Here is a tiny trained network, its code and every weight. The questions are about switching its units off for an input and a target symbol, where a switched-off unit gives its printed mean instead of its output.

import numpy as np


def w(rows, s, z=0):
    codes = np.array(rows[::2]) - 128.0
    scale = np.full(codes.shape[1], s)
    scale[-1] = z or s
    return codes * scale


def norm(h):
    return h / np.sqrt((h * h).mean(-1, keepdims=True) + 1e-5)


def f(y):
    return np.maximum(y, 0)


def softmax(a):
    e = np.exp(a - a.max(-1, keepdims=True))
    return e / e.sum(-1, keepdims=True)


def log_softmax(a):
    a = a - a.max(-1, keepdims=True)
    return a - np.log(np.exp(a).sum(-1, keepdims=True))


def net(x, mask):
    ids = ['ΔΨαβγεζηθμπστω'.index(c) for c in x.split()]
    T = len(ids)
    res = E[ids] + P[:T]
    r = norm(res)
    for j in range(3):
        rows = slice(3 * j, 3 * j + 3)
        q, k, v = (r @ M[0][rows].T for M in (Q, K, V))
        z = softmax(np.where(np.tri(T) > 0, q @ k.T / 3**0.5, -1e9)) @ v
        o = O[0][rows]
        res = res + np.where(mask[j], z, o[:, -1]) @ o[:, :-1]
    y = f(norm(res) @ A[0][:, :-1].T + A[0][:, -1])
    res = res + np.where(mask[3:15], y, B[0][:, -1]) @ B[0][:, :-1]
    return log_softmax(norm(res)[-1] @ U[:, :-1].T + U[:, -1])


Q, K, V, O, A, B = {}, {}, {}, {}, {}, {}
E = w([
[88,157,172,91,193,138],'Δ',
[39,128,144,3,107,134],'Ψ',
[56,234,200,148,134,89],'α',
[94,124,97,107,111,139],'β',
[86,112,116,114,127,142],'γ',
[82,123,108,142,122,147],'ε',
[123,97,66,92,172,89],'ζ',
[89,123,116,118,111,143],'η',
[195,99,198,133,189,127],'θ',
[16,6,111,156,56,172],'μ',
[122,101,145,157,168,155],'π',
[101,129,112,120,104,132],'σ',
[164,190,147,218,124,102],'τ',
[100,124,107,97,102,131],'ω',
],0.016)
P = w([
[253,212,161,119,127,140],'0',
[74,118,169,165,215,93],'1',
[78,115,164,161,195,91],'2',
[74,116,163,165,185,93],'3',
[74,115,161,161,184,85],'4',
[70,112,160,156,174,82],'5',
[71,111,152,161,176,81],'6',
[66,108,164,160,171,84],'7',
[66,104,161,160,174,76],'8',
[66,105,157,158,165,82],'9',
[64,107,151,142,170,82],'10',
],0.0045)
Q[0] = w([
[216,67,141,175,146,131],'head 1',
[190,130,208,51,167,105],'head 1',
[249,156,165,69,209,26],'head 1',
[107,196,105,75,84,125],'head 2',
[118,171,166,120,243,149],'head 2',
[127,154,159,138,85,137],'head 2',
[73,68,70,183,63,138],'head 3',
[44,89,152,51,85,164],'head 3',
[168,137,172,118,210,167],'head 3',
],0.011)
K[0] = w([
[110,90,55,185,130,86],'head 1',
[96,82,148,103,173,43],'head 1',
[111,117,118,122,182,11],'head 1',
[123,144,114,80,176,123],'head 2',
[69,85,132,164,123,104],'head 2',
[137,182,174,137,134,147],'head 2',
[190,143,71,124,71,203],'head 3',
[149,140,147,78,129,220],'head 3',
[60,99,182,134,102,69],'head 3',
],0.012)
V[0] = w([
[172,1,67,81,214,158],'head 1',
[101,129,57,221,118,141],'head 1',
[20,132,172,151,204,164],'head 1',
[174,157,134,91,98,195],'head 2',
[150,174,88,134,148,87],'head 2',
[124,182,89,126,170,165],'head 2',
[181,181,45,122,205,152],'head 3',
[142,123,106,162,190,27],'head 3',
[161,112,58,139,102,84],'head 3',
],0.0068)
O[0] = w([
[62,112,5,205,191,127,2],'head 1',
[114,40,99,49,37,192,122],'head 1',
[188,213,64,118,142,222,204],'head 1',
[54,81,140,169,202,106,48],'head 2',
[88,142,111,150,186,158,98],'head 2',
[16,81,142,168,17,169,171],'head 2',
[115,74,123,193,192,253,159],'head 3',
[221,81,140,119,22,41,32],'head 3',
[182,82,135,122,104,90,72],'head 3',
],0.0051,0.0047)
A[0] = w([
[239,169,168,92,214,94,153],'neuron 1',
[122,123,195,181,146,187,120],'neuron 2',
[87,197,88,183,131,161,113],'neuron 3',
[77,91,80,107,224,72,108],'neuron 4',
[212,93,74,134,38,207,58],'neuron 5',
[254,145,92,176,148,173,76],'neuron 6',
[93,103,231,121,129,4,4],'neuron 7',
[232,147,136,117,133,148,192],'neuron 8',
[137,188,127,82,110,145,153],'neuron 9',
[243,201,183,57,174,122,167],'neuron 10',
[150,176,118,115,90,232,95],'neuron 11',
[215,128,150,222,152,118,110],'neuron 12',
],0.008,0.0035)
B[0] = w([
[64,67,104,162,155,153,201],'neuron 1',
[160,122,66,82,109,124,236],'neuron 2',
[165,107,170,100,101,75,255],'neuron 3',
[153,114,135,190,89,155,199],'neuron 4',
[120,74,201,182,230,102,184],'neuron 5',
[88,106,163,52,116,132,178],'neuron 6',
[164,153,55,103,196,55,157],'neuron 7',
[83,128,163,163,131,138,194],'neuron 8',
[150,131,146,133,88,145,232],'neuron 9',
[105,104,108,179,115,165,239],'neuron 10',
[202,120,91,152,172,92,252],'neuron 11',
[149,137,151,94,64,254,169],'neuron 12',
],0.0082,0.0046)
U = w([
[91,217,106,197,212,189,80],'Δ',
[67,191,183,41,134,174,103],'Ψ',
[97,214,203,179,114,91,177],'α',
[106,121,139,76,180,71,145],'β',
[120,143,72,90,41,123,151],'γ',
[175,57,193,166,209,93,111],'ε',
[155,104,11,192,119,130,122],'ζ',
[205,178,116,141,127,112,254],'η',
[148,65,211,78,83,81,130],'θ',
[22,37,123,142,94,153,76],'μ',
[201,86,108,67,141,219,102],'π',
[137,105,160,220,99,80,168],'σ',
[174,135,228,192,46,185,70],'τ',
[93,126,121,152,187,55,152],'ω',
],0.012,0.0061)

Each question gives the input, a string of symbols that net reads in full, and the target symbol t.
The units are the heads (3 rows each of Q, K, V and O) and the neurons (one row each of A and B). Each row of codes is followed by its name. A weight is (code - 128) times the scale printed after its matrix; where a second scale follows, it is the last column's (O, A, B and U).
mask holds one flag per unit, heads first, then neurons. A switched-off unit (its flag False) gives its mean, the last column of its rows in O or B, instead of its output. The means were averaged over made-up inputs and are rounded, as every weight is.
A unit's drop is (log p(t) with every unit on - log p(t) with that unit switched off) / (log p(t) with every unit on - log p(t) with every unit switched off).
The circuit of an input: a set's keep is (log p(t) with only the set's units on - log p(t) with every unit switched off) / (log p(t) with every unit on - log p(t) with every unit switched off). Starting from the 12 units with the biggest drops (on a tie, the unit counted first), units are removed one at a time, each time the one whose removal leaves the highest keep (on an exact tie, the one counted first), for as long as the keep stays at least 0.8.
units of the circuit, in order: the units of the circuit, biggest drop first
most important unit: the unit with the biggest drop
top k neurons: the k neurons with the biggest drops, biggest first
heads that matter: for each layer, one digit per head in row order, 1 if its drop is at least 0.15 and else 0, layers parted by /
drop when u is switched off: that unit's drop, to one decimal
input σ Δ ε β β γ Δ β, target β: heads that matter -> 100
input ζ β ε β ω β Ψ η β β η, target ε: most important unit -> head 3
input η τ ε ε β β Ψ σ, target Ψ: heads that matter -> 001
input ε β β ω β, target π: heads that matter -> 001
input α ε β β β, target τ: heads that matter -> 100
input θ ω τ α Δ ε, target σ: top 2 neurons -> [neuron 3; neuron 4]
input η η β ω, target Ψ: units of the circuit, in order -> [head 3; head 1]
input η Δ α Δ β ε η, target Ψ: units of the circuit, in order -> [head 3; head 1; neuron 10]
input Δ β Ψ β β ε Δ Δ ε, target η: heads that matter -> 100
input θ η ζ η η γ ε η, target σ: heads that matter -> 100
input Ψ β γ α β π, target π: top 3 neurons -> [neuron 6; neuron 12; neuron 2]
input ζ β ε β μ β θ β, target ε: units of the circuit, in order -> [head 3; neuron 5]
input α β θ π β ζ Δ μ π, target μ: units of the circuit, in order -> [head 2; head 3; neuron 1; neuron 10]
input τ π β ε γ, target θ: most important unit -> head 1
input Ψ μ β β β θ β ε η ε, target α: units of the circuit, in order -> [head 1; head 3; neuron 3]
input ω η β η β ε β ε, target ω: units of the circuit, in order -> [head 1; neuron 7]
input α β β θ σ, target τ: units of the circuit, in order -> [head 1; neuron 10]
input ζ π β π η β β, target ε: units of the circuit, in order -> [neuron 5; head 3]
input α ε ε ε θ τ ε, target τ: heads that matter -> 101
input θ ε β ε β, target σ: heads that matter -> 100
input μ α θ β, target γ: units of the circuit, in order -> [head 3]
input η β β β ε ε θ β, target Ψ: heads that matter -> 101
input ε ω β η ω η, target π: heads that matter -> 001
input ε σ μ μ ε μ β β τ, target τ: top 2 neurons -> [neuron 12; neuron 6]
input η Δ Δ, target Δ: drop when head 1 is switched off -> 0.6
input Ψ β ε Δ ε β β β β, target α: drop when neuron 4 is switched off -> 0.0
input η Δ Δ η η ε γ ε τ ε, target Ψ: drop when head 1 is switched off -> 0.3
input Ψ ε τ η, target α: drop when head 1 is switched off -> 0.5
input ε β η, target π: most important unit -> neuron 11
